Small tables with named rows and columns. After each table, cells are looked up by row and column.

Table Zak
fields: Vivap, Livuvu, Kegud, Vitun
Dageru: [121, 74, 92, 62]
Kuf: [113, 108, 81, 99]
Pul: [115, 94, 91, 93]
Kirap: [13, 97, 163, 200]

Kirap, Vitun -> 200
Kuf, Vivap -> 113
Dageru, Kegud -> 92
Pul, Vivap -> 115
Dageru, Vitun -> 62
Kirap, Vivap -> 13
Kirap, Kegud -> 163
Dageru, Livuvu -> 74
Kirap, Livuvu -> 97
Row with the largest Livuvu: Kuf

Table Setufi
	Fodefo	Fifila	Nelifa	Vige	Fozu
Duv	-24	-520	-410	-524	16
Voko	-203	30	-67	-243	-91
Gid	38	-525	-357	-232	-73
Tifuge	-140	-536	-260	-164	-47
Tuzigug	-497	334	408	145	86
Kap	-12	-469	-139	389	-219
Fum	-345	-279	182	705	-257
Zop	-34	-152	-321	33	-548
Duf	-93	-354	-99	258	-182
Bunoba	127	15	-200	-127	-174
Dopibi	-877	-81	248	-166	32

Fozu of Bunoba: -174
Fozu of Voko: -91
Fifila of Duv: -520
Fodefo of Duf: -93
Fozu of Duv: 16
Fifila of Tuzigug: 334
Fozu of Tifuge: -47
Vige of Bunoba: -127
Vige of Duf: 258
Fodefo of Duv: -24
Fodefo of Kap: -12
Fodefo of Fum: -345
Nelifa of Voko: -67
Fozu of Duf: -182
Vige of Tifuge: -164
Nelifa of Zop: -321
Vige of Dopibi: -166
Nelifa of Kap: -139
Fodefo of Zop: -34
Fifila of Voko: 30

Les:
columns: Leda, Gemugan, Naz, Nuvakiz, Gadob, Big, Pake, Beti, Nalabe
Savi: [-0.152, -0.029, 0.159, -0.582, 0.191, -0.209, -0.151, 0.081, 0.205]
Zuge: [0.002, -0.304, 0.251, -0.421, -0.038, 0.120, 0.008, -0.261, 0.363]
Rog: [-0.005, 0.209, -0.195, -0.244, -0.126, -0.279, 0.065, 0.061, 0.029]
Bov: [0.097, -0.027, -0.196, 0.220, 0.325, 0.013, 0.070, 0.115, -0.297]
Bodap: [0.371, 0.247, -0.127, 0.358, 0.127, 0.070, 0.007, 0.049, 0.134]
Puze: [0.662, -0.088, 0.016, 0.510, 0.329, -0.025, -0.284, -0.120, 0.401]
Bag: [0.014, 0.573, -0.118, -0.124, 0.551, -0.219, -0.212, 0.522, -0.048]
Duzi: [-0.011, 0.208, -0.200, -0.240, -0.133, -0.282, 0.061, 0.064, 0.035]
Par: [-0.010, 0.207, -0.195, -0.239, -0.133, -0.283, 0.066, 0.064, 0.030]
Lel: [0.235, 0.218, 0.324, 0.208, 0.118, 0.524, 0.012, -0.005, 0.439]
Zan: [0.663, -0.091, 0.021, 0.512, 0.328, -0.022, -0.283, -0.125, 0.402]
Dak: [-0.395, 0.094, 0.128, 0.253, -0.628, -0.274, 0.207, 0.232, -0.298]
Kazuges: [-0.005, 0.209, -0.198, -0.237, -0.134, -0.284, 0.065, 0.062, 0.036]
Tifud: [0.173, 0.330, 0.126, -0.187, 0.454, 0.442, -0.016, 0.095, 0.332]

What is the Gadob of Puze in Les?
0.329
What is the Naz of Rog in Les?
-0.195
What is the Beti of Rog in Les?
0.061
What is the Naz of Dak in Les?
0.128
What is the Pake of Bov in Les?
0.070
What is the Naz of Lel in Les?
0.324
What is the Big of Lel in Les?
0.524
What is the Big of Dak in Les?
-0.274
What is the Nuvakiz of Par in Les?
-0.239
Which row has the largest Beti? Bag

Lovom
|  | Karat | Bigekoz |
|---|---|---|
| Desukeb | 46 | 74 |
| Pudine | 156 | 132 |
| Bes | 238 | 235 |

Desukeb, Bigekoz -> 74
Desukeb, Karat -> 46
Pudine, Bigekoz -> 132
Pudine, Karat -> 156
Bes, Bigekoz -> 235
Bes, Karat -> 238

Desu =
fields: Danini, Pegubiz, Motupi, Feve, Dov, Kob
Virozas: [-1307, -888, -828, 689, -1723, -325]
Dafuged: [3364, 2943, -5411, -1413, -3612, 1061]
Nogom: [-6492, -3994, 4785, -817, -630, -1487]
Ramur: [-1483, -131, -436, -3192, -2261, -214]
Zagi: [756, 1357, -3043, 6165, -4351, 2585]
Mab: [-4925, -3527, 3076, -2488, 76, -2280]
Mafi: [540, 300, -2422, -873, -2051, -370]

Nogom, Motupi => 4785
Mab, Kob => -2280
Mafi, Motupi => -2422
Zagi, Danini => 756
Mab, Dov => 76
Nogom, Dov => -630
Virozas, Dov => -1723
Virozas, Kob => -325
Dafuged, Danini => 3364
Ramur, Kob => -214
Mab, Feve => -2488
Nogom, Feve => -817
Mab, Motupi => 3076
Zagi, Dov => -4351
Ramur, Pegubiz => -131
Which row has the largest Danini? Dafuged

Sugi:
         Vubedod  Fis
Toku         7.4  9.0
Bimu         8.8  7.3
Nogonil      8.0  2.4
Piv          9.0  7.3

What is the Vubedod of Piv in Sugi? 9.0
What is the Fis of Toku in Sugi? 9.0
What is the Vubedod of Bimu in Sugi? 8.8
What is the Vubedod of Toku in Sugi? 7.4
What is the Fis of Bimu in Sugi? 7.3
What is the Fis of Piv in Sugi? 7.3
What is the Vubedod of Nogonil in Sugi? 8.0
What is the Fis of Nogonil in Sugi? 2.4

Zoviv =
,Rup,Babus,Dogopem,Kuf
Linedi,-0.2,-0.2,-0.5,-0.7
Pipetad,-0.2,-0.1,-0.5,-0.7
Mov,0.4,0.5,-0.3,-0.7
Pav,0.3,0.4,0.3,-0.7
Gonek,-0.2,-0.1,-0.5,-0.7
Fol,0.1,0.2,-0.5,-0.7
Laveko,-0.3,-0.4,-0.5,-0.7
Toz,0.0,0.1,0.6,-0.7

Dogopem of Toz is 0.6
Dogopem of Pipetad is -0.5
Babus of Pipetad is -0.1
Babus of Linedi is -0.2
Kuf of Pipetad is -0.7
Babus of Laveko is -0.4
Rup of Laveko is -0.3
Rup of Toz is 0.0
Kuf of Gonek is -0.7
Kuf of Linedi is -0.7
Dogopem of Pav is 0.3
Babus of Pav is 0.4
Rup of Fol is 0.1
Babus of Gonek is -0.1
Rup of Pipetad is -0.2
Rup of Linedi is -0.2
Rup of Pav is 0.3

Table Sediz
|  | Zisuri | Kap | Mirudus |
|---|---|---|---|
| Faz | 178 | 88 | 195 |
| Mano | 174 | 74 | 201 |
| Bigo | 166 | 64 | 212 |
| Rebora | 160 | 59 | 223 |
| Vevin | 172 | 70 | 204 |
| Tasa | 177 | 84 | 196 |
| Muk | 175 | 79 | 198 |
| Matizes | 163 | 61 | 217 |
| Muzave | 169 | 67 | 208 |

Muk, Mirudus -> 198
Matizes, Kap -> 61
Bigo, Kap -> 64
Rebora, Mirudus -> 223
Muk, Kap -> 79
Rebora, Zisuri -> 160
Muzave, Kap -> 67
Bigo, Mirudus -> 212
Bigo, Zisuri -> 166
Matizes, Mirudus -> 217
Vevin, Zisuri -> 172
Faz, Mirudus -> 195
Mano, Kap -> 74
Faz, Kap -> 88
Mano, Zisuri -> 174
Vevin, Kap -> 70
Muk, Zisuri -> 175
Rebora, Kap -> 59
Tasa, Kap -> 84
Tasa, Zisuri -> 177

Zopumal:
|  | Paf | Lav | Gipatog | Lotad | Rekog |
|---|---|---|---|---|---|
| Popa | 127 | 153 | 121 | 168 | 107 |
| Teki | 143 | 109 | 173 | 202 | 122 |
| Nepida | 120 | 138 | 57 | 155 | 129 |
| Rer | 94 | 130 | 142 | 225 | 139 |
| Laz | 105 | 159 | 190 | 169 | 161 |

Lav of Laz is 159
Rekog of Popa is 107
Paf of Teki is 143
Gipatog of Popa is 121
Rekog of Rer is 139
Rekog of Teki is 122

Table Pesik
	Vetid	Sumirol	Fanafez	Damazi	Mizumur	Ses
Pevedud	97	51	20	11	28	66
Bes	182	180	152	104	54	10
Ribaz	11	21	56	106	155	188
Ket	128	79	40	20	27	58
Kovalep	95	145	184	200	190	156
Tob	171	163	132	87	44	15
Gumur	199	194	164	119	71	34
Pomito	82	128	166	184	177	143
Vusodas	23	23	51	92	138	173
Lumuze	69	121	158	171	158	123

Gumur, Ses: 34
Kovalep, Sumirol: 145
Gumur, Damazi: 119
Pevedud, Damazi: 11
Bes, Sumirol: 180
Pomito, Sumirol: 128
Bes, Vetid: 182
Pevedud, Fanafez: 20
Kovalep, Mizumur: 190
Vusodas, Damazi: 92
Pomito, Vetid: 82
Pevedud, Mizumur: 28
Lumuze, Vetid: 69
Bes, Fanafez: 152
Pomito, Ses: 143
Vusodas, Ses: 173

Table Mav
	Fev	Vavinu	Tilet	Ripifub	Kise	Zolimum	Per	Saz	Lesunu	Todome
Gibemub	4.64	4.65	5.38	4.62	5.81	6.75	4.68	5.80	6.24	6.83
Tate	4.16	4.16	9.03	4.12	2.19	7.47	4.20	2.14	6.54	7.58
Suladu	5.85	5.85	7.77	5.84	3.57	5.96	5.83	3.54	5.85	5.97
Zoda	7.96	7.95	6.83	7.99	4.61	4.19	7.84	4.60	5.02	4.06
Vule	4.26	4.27	4.74	4.24	6.41	7.00	4.33	6.40	6.36	7.11
Rakibi	8.43	8.44	1.52	8.49	9.83	3.35	8.33	9.89	4.67	3.19
Donutu	3.24	3.25	5.23	3.19	5.86	7.88	3.34	5.84	6.78	8.05

Donutu, Fev -> 3.24
Suladu, Zolimum -> 5.96
Suladu, Todome -> 5.97
Gibemub, Fev -> 4.64
Zoda, Vavinu -> 7.95
Donutu, Saz -> 5.84
Tate, Saz -> 2.14
Rakibi, Tilet -> 1.52
Tate, Lesunu -> 6.54
Tate, Kise -> 2.19
Rakibi, Vavinu -> 8.44
Zoda, Tilet -> 6.83
Gibemub, Lesunu -> 6.24
Zoda, Zolimum -> 4.19
Donutu, Vavinu -> 3.25
Rakibi, Per -> 8.33
Suladu, Tilet -> 7.77

